Here is a tiny trained network, its code and every weight. The questions are about switching its units off for an input and a class, where a switched-off unit gives its printed mean instead of its output.

import numpy as np


def w(rows, s, z=0):
    codes = np.array(rows[::2]) - 128.0
    scale = np.full(codes.shape[1], s)
    scale[-1] = z or s
    return codes * scale


def norm(h):
    return h / np.sqrt((h * h).mean(-1, keepdims=True) + 1e-5)


def f(y):
    return y / 2 * (1 + np.tanh(0.7978845608 * (y + 0.044715 * y**3)))


def log_softmax(a):
    a = a - a.max(-1, keepdims=True)
    return a - np.log(np.exp(a).sum(-1, keepdims=True))


def net(x, mask):
    res = np.array(x, float).reshape(1, 6) / 4 @ E
    u = 0
    for l in range(3):
        y = f(norm(res) @ A[l][:, :-1].T + A[l][:, -1])
        res = res + np.where(mask[u : u + 9], y, B[l][:, -1]) @ B[l][:, :-1]
        u += 9
    return log_softmax(norm(res)[-1] @ U[:, :-1].T + U[:, -1])


A, B = {}, {}
E = w([
[127,127,128,129,130,129],'x0',
[236,45,122,211,48,177],'x1',
[129,254,104,117,81,224],'x2',
[129,125,126,133,139,134],'x3',
[144,189,219,243,112,103],'x4',
[129,127,128,127,129,128],'x5',
],0.0081)
A[0] = w([
[97,134,68,76,85,54,111],'0.n0',
[68,93,116,156,62,187,118],'0.n1',
[126,159,141,162,127,107,56],'0.n2',
[79,198,183,169,125,112,4],'0.n3',
[175,60,53,143,28,170,22],'0.n4',
[95,145,96,94,96,131,27],'0.n5',
[81,79,151,88,123,167,48],'0.n6',
[103,189,113,119,68,255,164],'0.n7',
[146,163,78,69,76,206,113],'0.n8',
],0.0089,0.0038)
B[0] = w([
[98,85,127,156,180,129,163],'0.n0',
[176,77,135,186,162,113,149],'0.n1',
[200,126,209,95,122,67,128],'0.n2',
[197,145,86,68,170,99,162],'0.n3',
[255,125,150,82,245,154,211],'0.n4',
[129,130,173,94,138,124,128],'0.n5',
[129,117,83,215,99,119,127],'0.n6',
[123,179,110,127,107,212,254],'0.n7',
[109,60,220,165,171,243,211],'0.n8',
],0.0084,0.0065)
A[1] = w([
[161,90,129,191,76,157,124],'1.n0',
[100,147,75,92,149,50,4],'1.n1',
[125,112,72,150,133,160,91],'1.n2',
[176,135,163,169,156,159,168],'1.n3',
[133,65,51,100,160,74,133],'1.n4',
[1,94,97,143,116,157,44],'1.n5',
[104,146,143,139,128,119,28],'1.n6',
[63,121,48,79,118,137,78],'1.n7',
[27,163,186,108,129,96,6],'1.n8',
],0.013,0.0036)
B[1] = w([
[88,115,110,170,79,125,199],'1.n0',
[52,74,144,189,109,128,184],'1.n1',
[136,139,167,110,183,131,144],'1.n2',
[51,129,106,111,106,90,254],'1.n3',
[204,96,56,96,103,72,230],'1.n4',
[12,109,162,54,154,93,186],'1.n5',
[179,144,119,108,133,117,116],'1.n6',
[57,133,166,129,100,167,180],'1.n7',
[255,126,104,152,203,171,190],'1.n8',
],0.0094,0.0066)
A[2] = w([
[71,170,172,109,98,165,11],'2.n0',
[120,209,159,197,108,155,112],'2.n1',
[138,109,162,172,134,27,103],'2.n2',
[125,65,179,105,169,90,138],'2.n3',
[141,103,184,188,153,27,77],'2.n4',
[153,248,103,78,146,111,1],'2.n5',
[113,112,116,192,18,123,80],'2.n6',
[139,207,160,188,115,156,75],'2.n7',
[93,84,127,156,137,129,158],'2.n8',
],0.014,0.0058)
B[2] = w([
[105,135,251,113,177,52,183],'2.n0',
[184,75,65,129,90,47,250],'2.n1',
[88,143,173,168,188,212,247],'2.n2',
[146,213,62,143,36,38,254],'2.n3',
[126,205,177,156,147,183,249],'2.n4',
[17,118,103,138,48,118,182],'2.n5',
[198,2,231,77,149,108,209],'2.n6',
[137,91,5,87,157,37,225],'2.n7',
[100,144,143,99,41,119,200],'2.n8',
],0.01,0.0058)
U = w([
[72,149,61,98,87,57,188],'0',
[228,67,84,128,99,86,227],'1',
[126,226,162,193,156,119,103],'2',
[166,88,231,193,114,134,5],'3',
[64,161,171,69,147,177,75],'4',
[170,99,115,134,127,251,150],'5',
],0.027,0.0026)

Each question gives the input, the list of numbers given to net, and the class t.
The units are the neurons (one row each of A and B). Each row of codes is followed by its name. A weight is (code - 128) times the scale printed after its matrix; where a second scale follows, it is the last column's (A, B and U).
mask holds one flag per neuron, layer by layer. A switched-off neuron (its flag False) gives its mean, the last column of its row in B, instead of its output. The means were averaged over made-up inputs and are rounded, as every weight is.
A unit's drop is (log p(t) with every unit on - log p(t) with that unit switched off) / (log p(t) with every unit on - log p(t) with every unit switched off).
The circuit of an input: a set's keep is (log p(t) with only the set's units on - log p(t) with every unit switched off) / (log p(t) with every unit on - log p(t) with every unit switched off). Starting from the 12 units with the biggest drops (on a tie, the unit counted first), units are removed one at a time, each time the one whose removal leaves the highest keep (on an exact tie, the one counted first), for as long as the keep stays at least 0.8.
units of the circuit, in order: the units of the circuit, biggest drop first
most important unit: the unit with the biggest drop
top k neurons: the k neurons with the biggest drops, biggest first
k most important neurons of layer l: the k neurons of layer l with the biggest drops, biggest first
drop when u is switched off: that unit's drop, to one decimal
input [-7,4,1,7,5,-1], class 1: units of the circuit, in order : 2.n7
input [-7,0,4,-6,5,0], class 0: units of the circuit, in order : 0.n3, 2.n5
input [0,0,8,0,4,-5], class 0: 2 most important neurons of layer 0 : 0.n7, 0.n3
input [-7,7,5,8,1,-5], class 1: 2 most important neurons of layer 2 : 2.n1, 2.n7
input [-1,-2,8,-4,1,-2], class 0: top 3 neurons : 2.n7, 2.n1, 2.n2
input [5,-8,1,-7,-2,4], class 4: top 2 neurons : 1.n7, 2.n1
input [0,-6,-5,5,1,0], class 2: top 3 neurons : 0.n7, 2.n4, 1.n8
input [8,5,1,-1,8,-5], class 1: top 2 neurons : 2.n1, 2.n7
input [4,0,3,6,-2,-8], class 4: top 3 neurons : 2.n0, 1.n8, 0.n4
input [-2,2,3,-1,0,-1], class 5: top 2 neurons : 0.n8, 0.n4
input [-2,-4,-2,-6,1,6], class 2: top 2 neurons : 0.n7, 1.n1
input [-2,0,3,-6,7,-4], class 0: top 3 neurons : 0.n3, 2.n5, 0.n8
input [6,0,1,5,7,8], class 0: 2 most important neurons of layer 1 : 1.n1, 1.n4
input [-6,3,-7,-2,1,-3], class 3: units of the circuit, in order : 2.n4
input [-3,2,-7,1,3,4], class 3: top 2 neurons : 2.n6, 0.n4
input [2,-2,0,-6,1,-2], class 2: top 2 neurons : 1.n1, 0.n7
input [3,-4,0,6,2,5], class 2: 2 most important neurons of layer 0 : 0.n7, 0.n3
input [0,4,2,-5,-1,4], class 5: drop when 0.n4 is switched off : 0.6
input [8,-6,3,-3,7,4], class 0: drop when 2.n5 is switched off : 0.2
input [8,-3,1,-7,-1,-4], class 4: most important unit : 1.n5
input [3,-1,6,7,-6,-2], class 4: drop when 1.n8 is switched off : 0.1
